cols: G W K D
q_728: [  0.4  44.3 -29.5  60.9]
q_293: [ 0.4 16.7 -1.7 16.7]
q_953: [-17.4  17.4  27.0  94.2]
q_284: [-17.4  17.4  -1.6  94.2]
step +1: [17.4 -1.6] => [17.5 -1.5]
col: [-17.4 -17.4] => G
howmany q_293: [-1.7] => 1
where: [-29.5] => q_728, 3
col: [17.4 17.4] => W
col: [27.0 -1.6] => K

cols: B M U Q R A
q_481: [-14.6 -16.3 -15.8  17.9 -19.2  94.8]
q_385: [-33.3 -19.7 -26.5   1.5 -26.5  -7.0]
q_728: [ 36.0  -7.1  36.0  -7.1 -16.2  -7.1]
q_284: [-23.4 -18.7 -23.4  -0.2 -12.6 -23.4]
q_281: [ -9.1 -26.6  -9.1 -54.6  -9.1 -54.6]
len: [-9.1] => 1
howmany q_284: [-23.4] => 3
step +1: [-26.6] => [-26.5]
howmany q_385: [-26.5] => 2
howmany q_281: [-9.1] => 3
step -1: [-19.7 -26.5] => [-19.8 -26.6]
howmany q_728: [-7.1] => 3

cols: E Z N P X V
q_949: [-1.6 -1.8  0.8 -0.6  1.4 -0.9]
q_385: [ 78.7  11.4 -38.8 -34.0  25.9  38.1]
q_481: [-48.2   0.5   2.2  37.7  52.3   3.8]
q_728: [ 15.6   2.4  -2.5   2.4 -59.4  44.7]
step -1: [0.8] => [0.7]
howmany q_728: [2.4] => 2

cols: F L T H S J
q_281: [  5.2 -37.1 -48.7   9.7  12.9 -24.8]
q_481: [ 57.0 -88.1  10.8 -25.9  22.0  56.5]
q_385: [-54.4  48.8 -22.0  14.9   0.3 -57.1]
len: [-54.4  48.8 -22.0  14.9] => 4
len: [  5.2 -37.1 -48.7   9.7  12.9 -24.8] => 6
col: [ 57.0 -54.4] => F

cols: zed sim fegug Muf bepev zoge
q_953: [-57.7  38.1 -11.0   0.3   5.9 -14.7]
q_481: [ 3.0  2.5  1.6 -3.2 -0.7  4.7]
q_284: [ 92.0 -13.8 -13.8  34.7  34.7  18.5]
q_281: [ -5.7 -20.2   7.3   0.8  25.5 -47.9]
q_122: [-52.2  -7.6  34.6 -30.7  20.1  20.1]
col: [ 0.3 -3.2 34.7] => Muf
step -1: [-13.8] => [-13.9]
howmany q_284: [34.7] => 2
howmany q_122: [20.1] => 2
len: [ 3.0  2.5  1.6 -3.2 -0.7  4.7] => 6
col: [ 0.3 -3.2] => Muf
step +1: [-13.8 -13.8  34.7  34.7] => [-13.7 -13.7  34.8  34.8]

cols: Kuzuz tora mapo naron mudel
q_108: [-30.1 -30.1  27.6 -30.1  27.6]
q_385: [-48.8 -48.8 -48.8 -64.4 -64.4]
q_317: [ 27.7 -30.0 -48.7 -76.9  49.1]
howmany q_108: [-30.1] => 3
howmany q_385: [-48.8] => 3
where: [-30.0] => q_317, 2
len: [ 27.7 -30.0 -48.7 -76.9] => 4
len: [-48.8 -48.8] => 2

cols: Lig Pazu pipa buka per
q_281: [ 95.9  95.8  88.0 -37.2 -38.5]
q_481: [ -9.9 -85.6 -26.0  21.1  -7.9]
q_293: [95.9 25.8 -0.2  3.3  3.1]
col: [-38.5  -7.9] => per
step +1: [25.8 -0.2] => [25.9 -0.1]
where: [3.1] => q_293, 5
col: [-9.9 95.9] => Lig
col: [ 95.8 -85.6] => Pazu

cols: Kaba Kizi fima Poto sise gobo
q_481: [-70.7   2.1  -8.5 -68.1 -40.5 -17.1]
q_281: [ 12.2  25.8  11.3  11.3  16.9 -28.2]
q_293: [ -8.6   4.0 -46.9  28.9  31.8  -0.3]
q_122: [ 2.2 11.7  2.2  1.9  2.2  2.2]
len: [ -8.6   4.0 -46.9  28.9  31.8  -0.3] => 6
howmany q_122: [2.3] => 0
len: [ -8.6   4.0 -46.9  28.9  31.8] => 5
howmany q_281: [11.3] => 2
howmany q_293: [-0.2] => 0
where: [-8.5] => q_481, 3
col: [-8.6  2.2] => Kaba

cols: Nes fuv tamok sabi vofab
q_481: [ -8.9 -63.2 -92.3 -63.3  22.0]
q_921: [ -8.9 -63.2  50.8  -7.5  59.3]
q_317: [-63.2 -63.2  50.8 -63.2 -63.2]
q_953: [ -6.0 -38.7  52.5  18.5  51.1]
len: [ -8.9 -63.2  50.8  -7.5] => 4
howmany q_317: [-63.2] => 4

cols: Fegub Fomu novi boke dugi vupe ver tetes
q_293: [14.8 -9.6 -1.1 15.9 53.4 14.3  7.7 -4.8]
q_481: [ 5.2 -6.4 -3.2  8.7 49.3  8.5 -3.0 -5.0]
q_921: [  1.4   1.4  -7.1   1.4  52.5   8.6 -10.8  -6.6]
q_728: [ 33.4  34.0  -2.9 -20.0  -7.6  -6.2 -19.5  -3.2]
q_108: [ 17.1  19.3  19.0   8.9   7.9  10.6 -16.7  10.6]
q_122: [  8.0  11.1  -7.0  11.1   8.0   8.0   8.0 -13.8]
q_385: [ 29.9  40.9  -0.4 -30.7 -12.8   2.0 -17.5 -11.8]
q_281: [ 0.7 -5.2 -5.9  5.3 56.2 10.0 -6.0 -8.8]
howmany q_921: [1.4] => 3
col: [ 8.0 29.9] => Fegub
where: [56.2] => q_281, 5
howmany q_122: [8.1] => 0
len: [ 5.2 -6.4] => 2

cols: lepu kiged Gado nul Gel pud
q_284: [ 56.7 -23.0 -51.4 -41.8 -74.4  30.3]
q_481: [ 30.0 -74.6 -74.6 -16.2 -88.8  33.6]
q_385: [ 30.0 -15.9 -74.6 -16.2 -88.8  30.3]
howmany q_481: [-74.7] => 0
col: [-51.4 -74.6] => Gado

cols: Sofen rem fut Sagok neros nisiz raku Monol
q_317: [-33.9   6.7  54.0  19.4 -30.0 -67.4  13.0  82.8]
q_108: [ 23.0  46.0 -12.7  82.7  22.2 -49.3   4.3  56.2]
q_293: [-25.7 -25.7 -25.7 -34.0 -25.7  11.8 -25.7 -25.7]
col: [ 23.0 -25.7] => Sofen
step -1: [-25.7] => [-25.8]
where: [-33.9] => q_317, 1
where: [82.7] => q_108, 4
howmany q_293: [-25.8] => 0
howmany q_293: [-25.7] => 6
where: [-30.0] => q_317, 5

cols: limad zar ramu vib sanu Noz Kur mer setu
q_108: [-14.2  -7.9  -7.9  -6.3  -6.3 -29.5  47.9 -76.1  -6.3]
q_949: [ 32.4   2.9  -5.4  38.3  29.8  24.2  -4.6  19.1 -72.7]
q_728: [-26.5 -33.9  13.6  12.5  27.6  18.6 -51.5 -29.6  -0.6]
q_385: [-26.5  36.8  13.6  12.5  27.6 -18.7   3.2 -13.0 -12.2]
q_281: [  1.4  23.0  -4.0 -38.5 -11.4 -17.4 -52.9 -43.8 -50.8]
q_317: [-26.5  36.8  13.6  12.5  27.6  18.6 -51.5  21.4  -0.6]
q_293: [ -3.0 -61.3  18.7 -14.1 -18.0  41.5 -32.3 -24.4 -33.9]
q_284: [ 56.4  -8.0 -33.8 -56.1 -85.2 -13.3  15.2 -26.7 -16.9]
howmany q_108: [-7.9] => 2
where: [-29.5] => q_108, 6

cols: Vuna zuzir buz sur makuz ketur kazev
q_108: [-20.2  -3.0  17.8 -11.9 -40.2 -24.7 -29.0]
q_284: [  2.3   1.0 -25.2  -3.1  26.9 -30.8   0.0]
q_293: [-36.2 -14.5  -3.4 -11.2  -2.0 -12.2  -8.4]
q_921: [-36.2 -14.5  -3.4  -2.0  23.5  18.3  -0.1]
q_481: [ 19.4  23.4 -12.4  19.4  23.4  23.4  23.4]
q_122: [  4.3  17.9 -73.7   2.4   5.2 -48.6 -10.8]
q_953: [-12.1  16.5  96.1  -0.2 -21.8  48.5 -24.7]
howmany q_481: [23.5] => 0
howmany q_122: [2.4] => 1
col: [23.4 17.9 16.5] => zuzir
len: [-36.2 -14.5  -3.4  -2.0  23.5] => 5
col: [-11.2  -2.0] => sur
col: [ -3.0   1.0 -14.5 -14.5  23.4] => zuzir
len: [-12.1  16.5  96.1  -0.2 -21.8  48.5 -24.7] => 7

cols: losa topup Vizor repip Nomer Zaki kor Zuf
q_317: [ 32.5  13.6 -12.2  14.7  67.7 -12.1  16.2   1.1]
q_953: [ 55.2  13.6 -13.7  27.0  49.9  27.9  -9.8   1.1]
q_949: [ -5.2  13.6  69.7 -29.8 -37.2  27.9 -27.0   1.1]
q_385: [ 49.1  13.6 -13.7  71.5 -24.4  27.9  -4.2   1.1]
q_293: [  6.7  13.6  69.7 -29.8 -37.2  27.9 -27.0   1.1]
q_122: [-47.2   6.6  63.1 -14.6  10.4  27.9 -27.0   1.1]
q_281: [  6.7  18.3 -67.8 -29.8 -24.4  27.9 -27.0   1.1]
q_108: [  6.7  13.6  63.6 -35.2 -40.4  27.9 -27.0   1.1]
q_728: [ -1.1  34.6 -60.1 -29.8 -24.4  27.9 -27.0   1.1]
q_481: [ 78.4  13.6 -13.7  33.6  22.2  27.9  -4.1   1.1]
q_921: [  6.7  13.6  67.7 -29.8 -26.1  27.9 -27.0   1.1]
step -1: [-14.6  10.4] => [-14.7  10.3]
where: [-12.1] => q_317, 6

cols: Zimim begoz Mazu vos
q_949: [-92.7 -80.5 -51.4  57.5]
q_317: [37.7 37.7 37.7 37.7]
q_293: [-50.2  15.6  15.7 -70.4]
q_728: [-53.7  21.4  37.0 -67.5]
len: [-92.7] => 1
where: [15.6] => q_293, 2
howmany q_317: [37.7] => 4
where: [-53.7] => q_728, 1
where: [-92.7] => q_949, 1

cols: nek vibat pogep naf nutav
q_949: [23.3 69.0 38.1 -7.0 17.8]
q_122: [23.4 12.0 -3.2 -5.1 -9.8]
q_728: [-43.5  50.0  42.4   2.6  36.0]
q_921: [ -8.1  44.1  48.9 -26.6  24.7]
q_317: [  7.7 -53.9 -34.5  -3.1 -23.5]
q_108: [ 47.5 -24.0 -75.6   8.0 -81.0]
col: [12.0 50.0] => vibat
step +1: [-34.5] => [-34.4]
where: [23.3] => q_949, 1

